Rows and roughly how far along a hidden order each lies, from 0 to 15
In the rows, 128 means zero.
[125 113 138 123 138 103 136 111 110 137 142  89 137 102 154  90 148 111
  94 138 176 117 199 149 117 114 141 168   1  92 123 130 163 112 127  82
 181  98 123 155 146 123 134  92 116 109 117 106 130 139  62  80  89 103
  52 128 106 132 139 192 125 117  93 110 144 156 113  99  98 138 113 146
 155 142 112 138 144 124 131 119 117 153 173 131 176 145 169 156 165 110
 152  95 133 142 155 116 165 114  87 131 148]
3
[126 129 100 122 120 108 101 137 107 134 129 120 162 116 136  86 112 124
 120 128 155 126 143 159 135 167 186 144 142 123 105 134 147 119 118  96
 137 101 107 148 133 128 123 113 126 127 126 134 131 128 132  95 132 130
  55 135 111 136 136 186 138 121  86 113 140  94 126 156 107 108 124 135
 168 123 134 116 114 113 162 142 140 109 146 138 111 133 166 161 151 134
 103  93 134 136 143 135 132 113 119 114 132]
8
[132 134  98 115 116  81  97 137  97 129 132 146 166 103 146  79 121 130
 109 131 151 123 147 173 131 166 212 148 121 115 108 132 122 138 118 101
 129  96 114 153 135 132 120 123 128 156 127 149 109 144 130 102 134 122
  33 137 105 136 134 174 145 135  75 104 162  86 129 160 119  99 120 156
 166 117 132 116 105  91 155 153 132 130 149 142 120 131 173 173 155 130
 114  87 151 152 129 138 105 112 112 102 130]
7
[128 133 134 111 122  96 112 145 122 102 123 166 137  96 129  77 116 155
  88 125 127 126  85 124 136 141 223 138 123 166  94 123  96 105 124 119
 124 128 133 119 146 134 119  98 123 121 129 154 110 110 138 119 150 119
  48 142  94 133 108 130 141 134 119 104 142 100 125 241 109  69 146 166
 162 105 155 103 102 101 172 117  95 134 141 124 108 132 167 150 171 129
 139  76 141 158 129 139  91 106 130  99 105]
11
[129 106 107 133 132 145 120 112 132 147 134  59 125 132 129 145 119 104
 165 125 188 142 163 170 140 159 101 146 138 116 139 136 139 105 109  54
 183 107  95 151 125 127 137 105 140  63 125 113 166 124  91 106 109 146
 131 130 125 128 151 165 115  98 120 131 111 117 120 125  98 148 117  93
 147 150 123 121 139 151 139 120 148  70 103 126  95 137 146 168 142 128
  78 120  92 108 183 119 187 102 126 146 157]
7
[113 115 142 131 137 127 148 124 103 151 132 100 145 120 130 112 149 107
 103 137 142 110 161 138 104 117 131 140   1 108 142 130 200  91 126 110
 150  93 132 146 138 122 133 110 108 109 119  92 149 118  76  69  85 107
  68 118 124 128 130 173 119 115 137 117 119 193  98  58 107 136 114 138
 151 154 116 154 156 142 122 105 134 153 174 123 185 161 160 112 158 128
 161 119 138 124 152 117 207 128  95 144 154]
4
[107 112 120 131 119 179 133 141 150 142 118 154  99 156  96 150 115 159
 151 118 169 136  88 171 146 172 138 118 254 149 152 134 114  85 112  78
 138 119 119 113 124 131 123 113 138  34 135 141 162  74 173 121 156 180
 187 132 124 114 121 112 128 107 138 127  55 133 128 194 123  96 155 103
 129 150 159 110 135 145 153 135 115  73  85 127  41 135 137 148 129 143
  89 122  70 118 155 128 146 116 162 133 119]
14
[ 88 110 136 139 134 164 173 133 115 173 125 211  96 137  91 145 159 146
  98 142 162  84 125 205 108 129 160 131  87 117 183 138 169  64 108  64
 164  62 127 143 138 134 128 130 108  12 126 106 148  94 132  43 127 148
 134 105 117 110 108 199 128 116 144 123  34 221 103  97 123 113 130 121
 138 205 161 153 183 147 122 166 123 146 128 127 117 162 174 127 172 132
 150 114 101 108 160 108 223 124 114 138 163]
9
[132 128  24 134 108 114 108 137 135 134 128  96 158 217 116 174  84 139
 198 127  85 123 140 173 143 139 128  99 255 139 108 141  98 154  98  80
  90 128  97 132 107 127 116 114 137  93 143 163 114 117 171 177 205 162
 124 110 141 148 153  67 105 138  84 141 100   1 117 129 122 155  96  80
  87  89 161 121 128 165  94 171 130  95  66 158  32 101  88 177  76 142
  52 156  49 135 139 131 140 107 137 137 121]
13
[120 131 139 122 125  97 111 142  88 137 126 166 162  89 132  86 136 123
  72 138 117 104 159 129 112 165 169 142  33 108 125 128 181 110 128 134
 105  82 132 140 135 123 121 128 113 169 124 110 130 130 117  84 109 104
  40 125 118 130 121 181 149 132 106 106 156 165 109  99 123 102 127 169
 161 133 134 131 122  92 148 119 136 161 174 128 158 148 188 114 172 141
 155  98 185 149 122 136 154 124  99 113 144]
6
[111 123 155 122 129 135 134 143  97 137 124 176 133  92 124  86 150 137
  72 138 146 108 122 133 115 135 196 141  35 137 139 127 172  87 127 120
 130  77 134 133 146 127 124 125 110 114 122 104 135 108 110  68 104 112
  50 130 109 121 109 188 143 121 125 107 105 209 116 128 116 101 138 162
 173 147 142 136 138 109 157 118 128 152 176 121 159 157 184 116 183 137
 159  94 159 134 138 130 153 121 115 117 139]
8
[135 124 133 119 132  76 117 121  99 126 135 106 157  96 157  90 138 116
  70 138 140 118 154 130 120 131 166 158  13  95 107 126 135 121 126 109
 140 103 123 154 146 126 128 109 120 162 122 120 119 146  84 109 102  94
  36 138 103 135 129 188 137 130  97 102 168 143 116 124 106 117 117 163
 161 122 118 128 121 101 146 114 121 156 179 126 166 141 175 153 173 122
 143  89 156 155 141 129 141 111  95 116 140]
4
[112 113  94 135 120 179 132 141 152 140 119 135 106 178 102 158 102 155
 172 118 148 142  95 160 147 154 127 110 255 158 152 134 118  98 109  78
 127 122 114 107 118 126 120 111 136  44 138 143 151  81 178 138 165 185
 201 120 134 124 130  78 123 111 126 141  51  92 127 170 121 122 147  81
 122 135 167 115 137 164 129 135 120  79  82 130  23 123 126 149  96 142
  75 136  61 120 158 124 150 117 164 145 109]
15
[124 122 135 125 135  72 131 117  96 146 140 100 155 100 151  92 155 102
  85 143 156 108 174 143 108 123 115 151   1  64 131 131 192 119 129 116
 155  86 125 163 139 119 131 105 111 139 118  96 136 147  69  73  83  93
  25 127 115 131 146 185 131 119  95 104 154 175 110  54 109 138 105 152
 143 142 103 144 144 110 128 114 128 170 190 134 202 144 170 137 167 124
 166 103 158 150 136 117 174 124  87 133 158]
1
[103 125 151 121 126 143 135 151 105 136 119 208 129  92 111  82 137 150
  74 133 137 106 110 137 119 142 211 136  79 156 140 126 169  71 128 103
 119  81 139 121 146 129 120 127 111  99 124 114 134  92 139  65 121 129
 100 128 103 117 104 190 152 123 130 109  98 215 114 163 122  82 143 163
 174 152 155 133 136 112 162 122 120 154 149 122 138 159 189 111 181 143
 162  95 157 131 130 131 154 125 129 116 127]
10
[130 132 139 116 129  83 111 134  95 132 130 158 156  81 139  78 143 127
  69 137 131 111 143 138 118 140 176 154  37  93 112 127 150 117 128 129
 127  85 131 154 146 127 122 126 119 184 124 119 118 142  98  82 107  97
  35 136  99 129 120 198 150 134 101  96 170 167 120 121 119 102 126 175
 161 135 125 126 119  82 148 126 124 166 183 126 155 143 189 136 177 131
 163  87 178 156 129 134 140 118  99 111 149]
5
[133 126 131 121 135  60 118 120 100 142 142 133 157  85 158  95 158 109
  53 144 148 110 168 162 111 133 135 171   6  51 111 130 151 134 132 120
 157  95 128 178 143 125 130 113 121 159 120 117 121 164  76  81  92  86
  24 136 103 129 135 200 139 133  87  93 174 152 118  88 113 115 108 174
 140 142 103 131 128  80 131 127 120 177 188 134 182 135 178 154 187 119
 166  85 170 161 130 124 146 119  86 116 161]
1
[123 125 166 123 135 109 135 124  92 144 133 167 135  79 141  79 158 125
  56 139 158 116 149 139 111 136 143 157   1  85 136 127 184 106 137 129
 153  84 139 153 146 124 131 128 115 148 117  94 136 135  82  64  69  99
  53 134 105 118 122 208 146 119 114 104 151 227 121  94 123 113 132 173
 162 162 112 142 138  94 149 114 129 161 191 125 208 148 184 119 175 129
 178  97 181 140 126 125 151 132  99 100 150]
3
[111 125 118 127 116 160 129 147 143 130 116 197 105 140  92 131 114 166
 130 117 153 128  71 162 141 176 152 116 255 160 139 134 107  89 116 102
 115 138 127 102 125 134 118 116 128  34 135 153 152  79 193 122 162 173
 180 134 122 116 112 124 130 113 148 129  74 133 125 212 132  70 164 125
 138 140 166 114 129 128 171 139 113  81  89 129  24 127 134 139 133 148
 111 105 104 121 134 137 123 119 167 122 111]
15
[135 129 106 119 125  76  99 132 103 130 135 124 166  98 154  86 123 118
 103 133 142 122 158 168 132 157 190 152  80  98  99 131 136 139 119 104
 143  93 116 165 138 130 125 117 126 170 124 133 113 152 105 102 119 106
  25 137 105 139 135 180 140 131  74 100 170 107 126 142 119 117 110 162
 166 117 125 119 109  96 149 144 131 136 152 138 126 132 177 168 162 125
 124  87 150 148 136 133 125 111 100 110 142]
5
[130 115  88 133 123 126 108 122 121 152 132  65 144 145 129 155 108 104
 180 130 177 125 171 174 138 164  96 135 187 112 130 144 154 124 109  72
 155  93  92 158 121 124 132 112 137  81 128 118 161 127  92 118 120 146
 111 126 132 134 159 175 110 105 107 130 114  73 115  98 106 153 113  99
 143 141 124 126 137 142 135 141 158  81 118 138  93 130 146 167 127 136
  83 129 101 113 165 124 175 109 123 143 159]
7
[132 121 156 122 137  66 127 111 104 140 144 125 146  82 170  85 167 106
  58 144 166 119 171 154 111 127 123 171   1  40 115 130 154 140 135 134
 172 100 131 177 142 123 133 110 118 166 118 106 127 162  61  75  77  79
  45 136 102 126 138 203 139 124  95  91 188 187 119  76 113 121 110 168
 135 151  90 134 129  87 134 116 115 173 206 130 215 137 177 144 189 118
 170  89 178 160 130 121 142 116  80 121 164]
0
[102 108 132 133 124 173 136 135 144 141 121 139 100 143 102 148 114 149
 143 123 174 133 114 161 144 164 131 125 218 145 154 132 124  80 113  66
 148 103 114 119 127 128 127 114 136  45 132 123 169  88 145 105 144 164
 183 128 122 114 123 142 129 103 138 134  62 152 122 169 110 107 145 104
 143 161 146 114 135 145 149 120 124  81 103 118  64 140 145 143 140 144
  92 118  98 111 169 125 164 109 154 142 134]
12
[117 104 122 129 138 122 148 106 109 153 145  57 139 124 158 102 148 100
 118 141 194 122 182 164 114 116 121 167   5  78 134 133 188 111 122  63
 197  97 113 171 139 119 137  85 117  87 115  88 152 133  54  63  81 107
  31 119 113 131 149 178 114 102 109 115 139 170 107  58  89 159 101 120
 145 155  98 146 156 150 115 114 120 143 173 131 195 148 161 157 158 114
 129 113 104 133 168 107 194 116  82 151 154]
1
